What each symbol does to the elements:
state | a b s f q m
z791 | z774 z963 z678 z877 none z346
z867 | z519 z970 z814 z277 z774 z917
z492 | none none z904 z902 z195 none
z713 | z902 none z111 z380 z490 none
z273 | z277 z875 z346 z969 z877 z575
z868 | none z204 z113 z504 z635 z845
z963 | z814 z501 z538 z346 z678 z309
z622 | z845 z713 z490 z141 z973 z380
z678 | z832 z538 z379 z791 none z963
z195 | none z904 z440 z204 z519 z492
z348 | none z860 z845 z440 z504 z967
z204 | none z492 z195 z845 z113 z902
z802 | none z348 z504 z519 z680 z440
z904 | none none z967 z492 z440 none
z113 | none z195 z519 z868 z938 z204
z902 | none none z492 z860 z204 none
z970 | z440 z282 z141 z917 z814 z890
z141 | z348 z380 z622 z970 z784 z282
z538 | z784 z664 z969 z963 z379 z501
z111 | z492 none z890 z713 z917 none
z832 | z680 z784 z621 z774 none z814
z785 | none z802 z680 z938 none z519
z187 | z938 z867 z774 z525 none z277
z664 | z622 z641 z575 z501 z969 z521
z521 | z380 none z641 z599 z664 none
z440 | none z967 z348 z195 z802 z904
z890 | z904 none z282 z111 z970 none
z490 | z204 z111 z917 z622 z277 z713
z504 | none z845 z868 z802 z24 z348
z875 | z917 z381 z309 z575 z346 z58
z641 | z713 none z58 z521 z575 none
z845 | none z902 z204 z348 z868 z860
z525 | z635 z277 z187 z621 none z973
z380 | z860 none z713 z282 z622 none
z969 | z973 z575 z273 z538 z362 z664
z877 | z187 z346 z791 z362 none z273
z309 | z970 z599 z501 z875 z963 z381
z282 | z967 none z380 z890 z141 none
z680 | none z504 z24 z785 none z802
z938 | none z519 z785 z635 none z113
z575 | z490 z58 z875 z664 z273 z641
z973 | z868 z490 z277 z784 z525 z622
z501 | z141 z521 z664 z309 z538 z599
z277 | z113 z917 z867 z973 z187 z490
z519 | none z440 z802 z113 z785 z195
z784 | z504 z622 z973 z814 z621 z141
z967 | none none z860 z904 z348 none
z381 | z890 none z599 z58 z309 none
z635 | none z113 z938 z24 none z868
z774 | z785 z814 z832 z187 none z867
z346 | z867 z309 z963 z273 z791 z875
z362 | z525 z273 z877 z379 none z969
z58 | z111 none z381 z641 z875 none
z621 | z24 z973 z525 z832 none z784
z917 | z195 z890 z970 z490 z867 z111
z24 | none z868 z635 z680 none z504
z860 | none none z902 z967 z845 none
z379 | z621 z969 z362 z678 none z538
z814 | z802 z141 z784 z867 z832 z970
z599 | z282 none z521 z381 z501 none

In the rows, 26 stands for zero.

The rows follow the links: the fewer symbols apart two elements are, the more alike their rows tend to be.

Known rows, each with its element:
[ 35,  24,  24,  40,  44,  29,  24,  22,  33,  11,  19,  24,  34,  24,  25,  32,  19,  26,  23,  24,  35,  42,  20,  21,  25,  28,  26,  30,  30,  36,  27,  32,  37,  23,  23,  35,  35,  27,  26,  33,  34,  42,  40,  33,  17,  25,  24,  25,  24,  31,  30,  35,  25,  23,  21,  36,  26,  23,  21,  20,  34,  21,  16,  15,  22,  26] | z963
[ 23,  39,  23,  34,  17,  26,  17,  30,  27,  20,  29,  43,  32,  18,  38,  24,  27,  35,  15,  38,  26,  18,  29,  30,  33,  29,  37,  30,  22,  21,  35,  28,  23,  25,  30,  22,  33,  23,  22,  25,  28,  27,  14,  23,  27,  29,  23,  23,  31,  21,  31,  18,  20,  27,  34,  36,  34,  34,  22,  38,  24,  26,  31,  21,  31,  26] | z282
[ 37,  26,  24,  22,  20,  26,  36,  23,  30,  45,  31,  30,  20,  36,  22,  36,  37,  33,  26,  30,  31,  33,  22,  21,  18,  27,  24,  33,  21,  32,  22,  18,  23,  28,  31,  22,  19,  20,  24,  31,  12,  24,  25,  25,  33,  19,  20,  28,  23,  22,  28,  21,  30,   8,  20,  31,  32,   9,  29,  27,  25,  32,  37,  34,  30,  23] | z195
[ 18,  35,  25,  22,  27,  36,  30,  30,  30,  11,  29,  33,  32,  25,  26,  19,  33,  23,  22,  25,  31,  22,  21,  31,  46,  31,  31,  27,  30,  23,  37,  29,  32,  18,  17,  23,  34,  29,  24,  30,  36,  13,  22,  24,  29,  37,  23,  26,  38,  30,  30,  29,  19,  46,  32,  28,  23,  42,  29,  29,  22,  27,  18,  33,  30,  23] | z664
[ 33,  12,  29,  31,  38,  28,  27,  23,  30,  24,  27,  12,  29,  24,  12,  26,  18,  16,  33,  15,  23,  44,  23,  21,  22,  27,  22,  27,  28,  36,  20,  30,  28,  28,  26,  33,  25,  31,  26,  25,  34,  33,  37,  30,  20,  23,  31,  30,  22,  35,  24,  39,  34,  28,  28,  24,  19,  20,  32,  15,  32,  21,  14,  24,  16,  26] | z791
[ 31,  32,  26,  31,  25,  22,  25,  25,  25,  34,  20,  38,  26,  33,  38,  43,  32,  38,  20,  38,  32,  30,  26,  21,  16,  24,  28,  31,  30,  28,  24,  20,  29,  33,  32,  24,  25,  22,  26,  26,  14,  37,  28,  27,  28,  19,  20,  21,  24,  22,  28,  20,  24,   9,  15,  34,  35,  13,  16,  28,  26,  34,  38,  23,  30,  28] | z440
[ 46,  17,  14,  29,  32,  30,  29,  20,  29,  38,  26,  28,  21,  28,  18,  27,  35,  32,  22,  24,  31,  38,  20,  20,  29,  26,  28,  36,  17,  34,  30,  21,  31,  21,  29,  25,  30,  26,  16,  32,  22,  24,  19,  23,  28,  21,  19,  30,  27,  18,  30,  27,  27,   7,  29,  35,  34,  16,  34,  24,  32,  25,  37,  37,  27,  29] | z917
[ 29,  33,  25,  20,   5,  27,  38,  27,  34,  43,  38,  36,  21,  30,  24,  27,  36,  32,  21,  29,  22,  18,  28,  30,  28,  30,  33,  30,  22,  27,  27,  17,  18,  24,  27,  18,  20,  23,  18,  27,  17,  13,  15,  18,  36,  23,  23,  22,  31,  25,  26,  21,  28,  25,  31,  26,  30,  24,  29,  34,  25,  27,  36,  39,  32,  25] | z902
[ 19,  41,  27,  21,   8,  26,  31,  31,  26,  31,  32,  40,  28,  27,  33,  26,  31,  33,  18,  32,  24,  12,  31,  33,  30,  30,  32,  26,  25,  21,  29,  22,  17,  27,  30,  17,  23,  22,  26,  22,  19,  16,  13,  18,  33,  28,  24,  21,  32,  25,  26,  16,  22,  33,  31,  25,  29,  33,  24,  35,  20,  34,  35,  33,  35,  24] | z860
[ 34,  29,  17,  23,  11,  31,  32,  25,  31,  36,  38,  35,  24,  22,  19,  21,  36,  30,  17,  27,  26,  21,  29,  29,  39,  32,  33,  34,  17,  28,  31,  21,  20,  17,  28,  19,  24,  23,  15,  26,  23,  10,  11,  15,  34,  24,  23,  25,  30,  21,  25,  20,  30,  28,  39,  29,  30,  32,  35,  32,  28,  26,  36,  38,  27,  25] | z713
[ 34,   7,  29,  28,  35,  19,  24,  28,  22,  33,  25,  10,  22,  24,  15,  24,  18,  17,  39,  18,  20,  38,  29,  25,  12,  23,  16,  27,  24,  30,  17,  31,  22,  29,  26,  35,  23,  33,  28,  27,  27,  36,  39,  28,  22,  22,  36,  31,  19,  29,  22,  35,  36,  17,  25,  20,  24,  17,  35,  19,  28,  19,  21,  25,  22,  27] | z774
[ 19,  24,  33,  31,  39,  23,  16,  31,  25,   7,  20,  18,  32,  21,  30,  25,  15,  18,  31,  24,  25,  30,  26,  27,  25,  24,  25,  22,  33,  24,  23,  38,  29,  31,  24,  36,  29,  30,  33,  27,  38,  36,  37,  33,  18,  33,  35,  28,  25,  35,  25,  36,  26,  38,  23,  22,  20,  32,  20,  22,  27,  26,  11,  13,  20,  26] | z379
[ 43,  19,  18,  33,  31,  36,  33,  17,  40,  25,  29,  31,  28,  27,  14,  31,  33,  28,  19,  19,  33,  42,  16,  18,  32,  28,  28,  35,  22,  39,  30,  24,  32,  17,  20,  23,  33,  22,  18,  32,  28,  22,  24,  28,  24,  23,  15,  28,  28,  29,  31,  31,  30,  24,  34,  39,  25,  21,  36,  19,  33,  20,  23,  30,  22,  29] | z875

Each walk starts at a row. The symbols on each line, taken left to right, move it on to the next element.
Answer with the element's row; about right is enough.
[ 16,  33,  32,  32,  41,  31,  23,  30,  26,   4,  17,  25,  34,  25,  34,  24,  20,  22,  25,  27,  33,  28,  24,  23,  33,  24,  28,  22,  32,  24,  28,  34,  35,  28,  22,  31,  37,  30,  31,  31,  39,  33,  37,  37,  20,  34,  27,  26,  29,  29,  30,  34,  20,  37,  25,  29,  21,  37,  17,  26,  28,  26,  14,  17,  26,  27]
m q s	[ 15,  24,  30,  17,  38,  36,  32,  30,  25,   8,  26,  21,  31,  26,  27,  17,  26,  14,  32,  21,  28,  22,  21,  30,  40,  29,  22,  18,  33,  21,  29,  30,  30,  22,  19,  28,  29,  33,  33,  30,  37,  18,  32,  29,  26,  40,  30,  30,  32,  29,  27,  33,  23,  47,  27,  22,  16,  42,  29,  25,  25,  25,  12,  32,  24,  25]
q b q f	[ 15,  22,  35,  21,  34,  27,  24,  32,  22,  15,  27,  11,  29,  23,  23,  20,  19,  13,  34,  18,  23,  24,  27,  29,  30,  24,  23,  18,  29,  25,  25,  34,  24,  26,  20,  35,  26,  33,  31,  25,  37,  22,  37,  29,  25,  32,  37,  29,  28,  34,  21,  35,  27,  43,  29,  15,  15,  35,  31,  21,  24,  24,   9,  24,  21,  27]
[ 31,  25,  23,  19,  29,  40,  37,  22,  35,  21,  33,  26,  28,  29,  13,  19,  35,  21,  24,  19,  31,  30,  19,  27,  44,  33,  29,  29,  23,  32,  33,  21,  28,  14,  21,  23,  27,  25,  18,  33,  34,   9,  22,  23,  29,  29,  23,  29,  34,  31,  28,  30,  27,  35,  35,  29,  21,  35,  36,  21,  29,  24,  21,  40,  24,  25]
f a s	[ 32,  21,  18,  18,  21,  31,  36,  25,  27,  41,  34,  28,  20,  29,  17,  15,  35,  24,  27,  20,  30,  21,  21,  30,  39,  30,  25,  28,  19,  25,  34,  21,  22,  16,  25,  20,  23,  25,  23,  31,  25,   7,  14,  22,  37,  31,  19,  36,  28,  18,  26,  26,  26,  26,  33,  25,  31,  30,  39,  26,  26,  31,  33,  44,  33,  28]
q m a q	[ 25,  18,  31,  12,  25,  25,  43,  28,  24,  45,  30,  20,  18,  37,  18,  27,  34,  22,  38,  22,  23,  20,  27,  26,  20,  26,  13,  21,  29,  27,  20,  20,  20,  30,  27,  26,  12,  27,  31,  29,  17,  20,  31,  26,  35,  21,  27,  31,  29,  27,  25,  25,  28,  22,  19,  15,  24,  21,  35,  25,  25,  32,  30,  44,  26,  25]
[ 13,  37,  32,  14,  17,  24,  34,  34,  21,  36,  29,  34,  24,  35,  37,  25,  36,  31,  26,  31,  26,   7,  28,  34,  32,  28,  25,  20,  27,  16,  28,  25,  24,  29,  29,  19,  17,  25,  32,  27,  18,  17,  20,  22,  37,  29,  24,  25,  32,  22,  26,  17,  18,  30,  22,  21,  27,  32,  23,  34,  17,  37,  33,  36,  32,  27]
m q m f q	[ 17,  41,  31,  27,  20,  22,  23,  30,  21,  25,  19,  38,  30,  30,  45,  35,  29,  35,  24,  39,  29,  15,  27,  30,  23,  24,  29,  20,  33,  17,  27,  25,  28,  30,  29,  21,  26,  24,  34,  26,  16,  30,  25,  27,  30,  27,  25,  21,  27,  21,  29,  15,  19,  23,  15,  28,  32,  28,   8,  35,  22,  36,  39,  24,  33,  27]
q q m	[ 14,  34,  36,  23,  31,  19,  21,  33,  16,  26,  17,  26,  27,  31,  43,  29,  23,  28,  36,  38,  25,  17,  27,  31,  15,  22,  23,  15,  35,  18,  25,  27,  30,  39,  30,  30,  25,  26,  40,  26,  19,  36,  33,  35,  27,  27,  30,  27,  25,  23,  29,  23,  21,  25,  11,  20,  29,  28,   9,  32,  22,  36,  32,  20,  31,  27]
[ 28,  25,  27,  11,  17,  27,  43,  27,  26,  47,  34,  31,  19,  39,  23,  28,  36,  29,  27,  26,  25,  20,  26,  26,  25,  29,  19,  25,  24,  26,  24,  16,  23,  27,  29,  22,  17,  24,  27,  27,  14,  11,  22,  24,  35,  23,  22,  26,  29,  24,  26,  20,  25,  23,  24,  18,  29,  23,  33,  28,  23,  34,  37,  46,  31,  25]
s s q f	[ 33,  18,  27,  21,  27,  23,  32,  21,  25,  48,  26,  20,  18,  37,  21,  35,  30,  25,  33,  22,  25,  32,  24,  24,  12,  25,  13,  26,  28,  29,  18,  18,  24,  32,  29,  28,  18,  25,  30,  27,  15,  31,  36,  27,  28,  17,  27,  29,  23,  26,  25,  28,  34,  12,  17,  24,  29,   9,  27,  21,  29,  29,  32,  35,  27,  27]
q m q b	[ 29,  27,  32,  32,  31,  21,  24,  25,  22,  39,  19,  26,  25,  36,  35,  41,  21,  34,  32,  32,  27,  30,  27,  24,   9,  20,  19,  25,  32,  27,  21,  23,  32,  37,  32,  30,  26,  26,  32,  26,  17,  43,  39,  32,  23,  20,  28,  25,  21,  23,  25,  23,  26,  11,  11,  25,  29,  10,  15,  25,  26,  33,  36,  18,  28,  27]
[ 31,  14,  30,  21,  30,  20,  30,  25,  23,  40,  27,  15,  19,  31,  20,  31,  22,  23,  40,  22,  21,  32,  29,  25,   9,  25,  17,  25,  28,  31,  15,  27,  19,  36,  29,  33,  15,  30,  31,  24,  18,  36,  40,  31,  25,  20,  35,  29,  20,  31,  24,  33,  34,  15,  19,  19,  24,  14,  31,  19,  30,  24,  27,  28,  20,  27]
m q m f q	[ 22,  16,  36,  12,  26,  23,  35,  27,  20,  40,  30,  12,  17,  31,  18,  23,  23,  17,  41,  20,  19,  23,  31,  31,  16,  23,  17,  19,  28,  26,  16,  27,  16,  34,  26,  32,  16,  33,  32,  21,  21,  22,  37,  27,  28,  24,  39,  29,  23,  32,  20,  31,  34,  27,  23,  10,  20,  21,  31,  22,  24,  27,  24,  33,  24,  27]
b f f q	[ 14,  25,  41,  14,  25,  19,  27,  36,  16,  29,  25,  16,  24,  31,  30,  23,  23,  19,  42,  27,  21,  17,  33,  32,  15,  25,  19,  16,  33,  20,  20,  28,  16,  38,  26,  30,  16,  32,  37,  22,  25,  27,  37,  27,  28,  27,  37,  29,  23,  29,  23,  26,  26,  35,  21,   9,  21,  30,  25,  28,  21,  33,  22,  28,  24,  25]
[ 15,  31,  31,  30,  41,  23,  13,  34,  14,  14,  14,  21,  29,  24,  42,  20,  20,  25,  33,  33,  27,  22,  30,  29,  26,  24,  29,  18,  29,  17,  30,  34,  35,  31,  26,  31,  34,  31,  37,  29,  33,  36,  31,  33,  25,  35,  33,  30,  25,  18,  27,  26,  21,  25,  22,  30,  31,  34,  16,  31,  20,  30,  25,  16,  28,  29]
s s q	[ 28,  10,  32,  19,  34,  24,  29,  31,  21,  36,  30,   9,  18,  26,  11,  15,  20,  12,  42,  16,  17,  27,  32,  27,  22,  23,  16,  23,  24,  27,  20,  31,  23,  28,  25,  34,  19,  32,  31,  25,  29,  23,  33,  26,  25,  26,  38,  32,  23,  29,  21,  34,  34,  30,  28,  12,  22,  27,  38,  19,  26,  23,  21,  33,  22,  27]
b m m q s	[ 37,  29,  18,  43,  32,  27,  19,  24,  27,  28,  23,  36,  26,  24,  35,  33,  25,  36,  19,  32,  35,  36,  24,  24,  27,  22,  33,  34,  23,  28,  35,  25,  37,  26,  30,  22,  36,  24,  23,  30,  24,  40,  22,  29,  25,  23,  18,  28,  29,  15,  28,  25,  23,   8,  24,  42,  36,  22,  18,  28,  31,  25,  36,  18,  30,  27]
[ 31,  38,  22,  35,  10,  24,  24,  23,  29,  32,  27,  39,  27,  27,  32,  36,  31,  41,  15,  39,  25,  24,  27,  24,  21,  28,  34,  33,  27,  26,  26,  19,  23,  30,  31,  20,  25,  18,  23,  25,  17,  29,  18,  26,  27,  18,  19,  19,  28,  23,  31,  18,  25,  18,  25,  37,  35,  18,  18,  33,  27,  29,  39,  21,  29,  24]
s q m	[ 22,  43,  28,  30,  11,  22,  22,  31,  28,  25,  28,  46,  29,  26,  40,  34,  26,  37,  16,  43,  25,  16,  33,  30,  26,  28,  35,  29,  26,  22,  28,  23,  25,  31,  30,  22,  27,  22,  26,  23,  20,  28,  15,  23,  28,  24,  23,  17,  29,  22,  27,  16,  22,  25,  26,  29,  31,  27,  15,  35,  22,  33,  37,  21,  34,  23]
q s b s	[ 39,  32,  22,  29,   8,  24,  34,  22,  33,  43,  33,  40,  21,  30,  28,  34,  33,  38,  17,  34,  25,  27,  27,  23,  22,  28,  30,  35,  21,  31,  24,  17,  21,  27,  31,  20,  21,  21,  19,  24,  14,  21,  20,  20,  30,  16,  18,  20,  27,  26,  27,  20,  29,  14,  29,  31,  34,  15,  27,  30,  28,  27,  38,  30,  29,  24]
[ 35,  30,  22,  25,  16,  34,  35,  22,  36,  24,  41,  36,  31,  22,  19,  25,  38,  29,  11,  23,  29,  26,  22,  28,  41,  33,  34,  33,  19,  30,  35,  22,  25,  12,  25,  23,  29,  23,  14,  29,  32,  11,  14,  18,  29,  29,  19,  23,  32,  32,  26,  24,  26,  39,  36,  30,  24,  35,  35,  28,  28,  21,  27,  34,  27,  24]
a q b	[ 42,  27,  17,  33,  16,  28,  29,  20,  32,  38,  34,  35,  24,  22,  22,  27,  33,  34,  13,  28,  27,  33,  28,  25,  28,  32,  36,  39,  14,  33,  29,  20,  25,  20,  31,  19,  29,  22,  12,  27,  23,  21,  11,  19,  29,  19,  19,  27,  30,  23,  29,  23,  32,  16,  34,  35,  33,  21,  34,  28,  29,  22,  35,  32,  27,  24]
q b	[ 37,  36,  16,  41,  17,  23,  18,  25,  29,  28,  27,  45,  31,  21,  35,  32,  25,  40,  12,  34,  29,  30,  29,  23,  29,  28,  40,  38,  19,  27,  30,  23,  27,  22,  30,  23,  32,  21,  18,  27,  25,  31,  11,  25,  24,  19,  21,  23,  26,  20,  34,  17,  25,  16,  31,  41,  35,  22,  24,  33,  29,  23,  33,  19,  28,  25]
[ 15,  19,  34,  17,  34,  22,  22,  35,  16,  20,  23,   8,  24,  22,  29,  17,  19,  14,  40,  22,  16,  21,  31,  33,  23,  25,  23,  17,  30,  22,  23,  36,  24,  32,  26,  32,  22,  34,  36,  23,  32,  28,  33,  31,  27,  33,  36,  31,  26,  29,  19,  30,  30,  36,  25,  15,  21,  33,  29,  26,  20,  28,  19,  26,  22,  28]
f f	[ 28,  17,  30,  35,  37,  23,  15,  27,  20,  25,  20,  13,  23,  18,  27,  28,  13,  23,  36,  25,  24,  36,  33,  26,  12,  23,  23,  22,  30,  27,  23,  34,  29,  34,  28,  38,  29,  31,  30,  23,  27,  44,  39,  33,  19,  25,  36,  29,  18,  25,  22,  32,  30,  16,  24,  25,  26,  19,  24,  22,  29,  23,  23,  14,  22,  28]
f b	[ 35,  19,  23,  38,  46,  23,  15,  25,  22,  21,  15,  21,  25,  26,  30,  29,  17,  27,  30,  29,  31,  36,  26,  23,  17,  20,  23,  28,  26,  30,  28,  31,  37,  32,  27,  31,  32,  30,  31,  30,  27,  46,  36,  33,  19,  24,  26,  32,  20,  20,  30,  30,  27,   9,  18,  35,  34,  19,  21,  20,  30,  26,  30,  17,  26,  29]
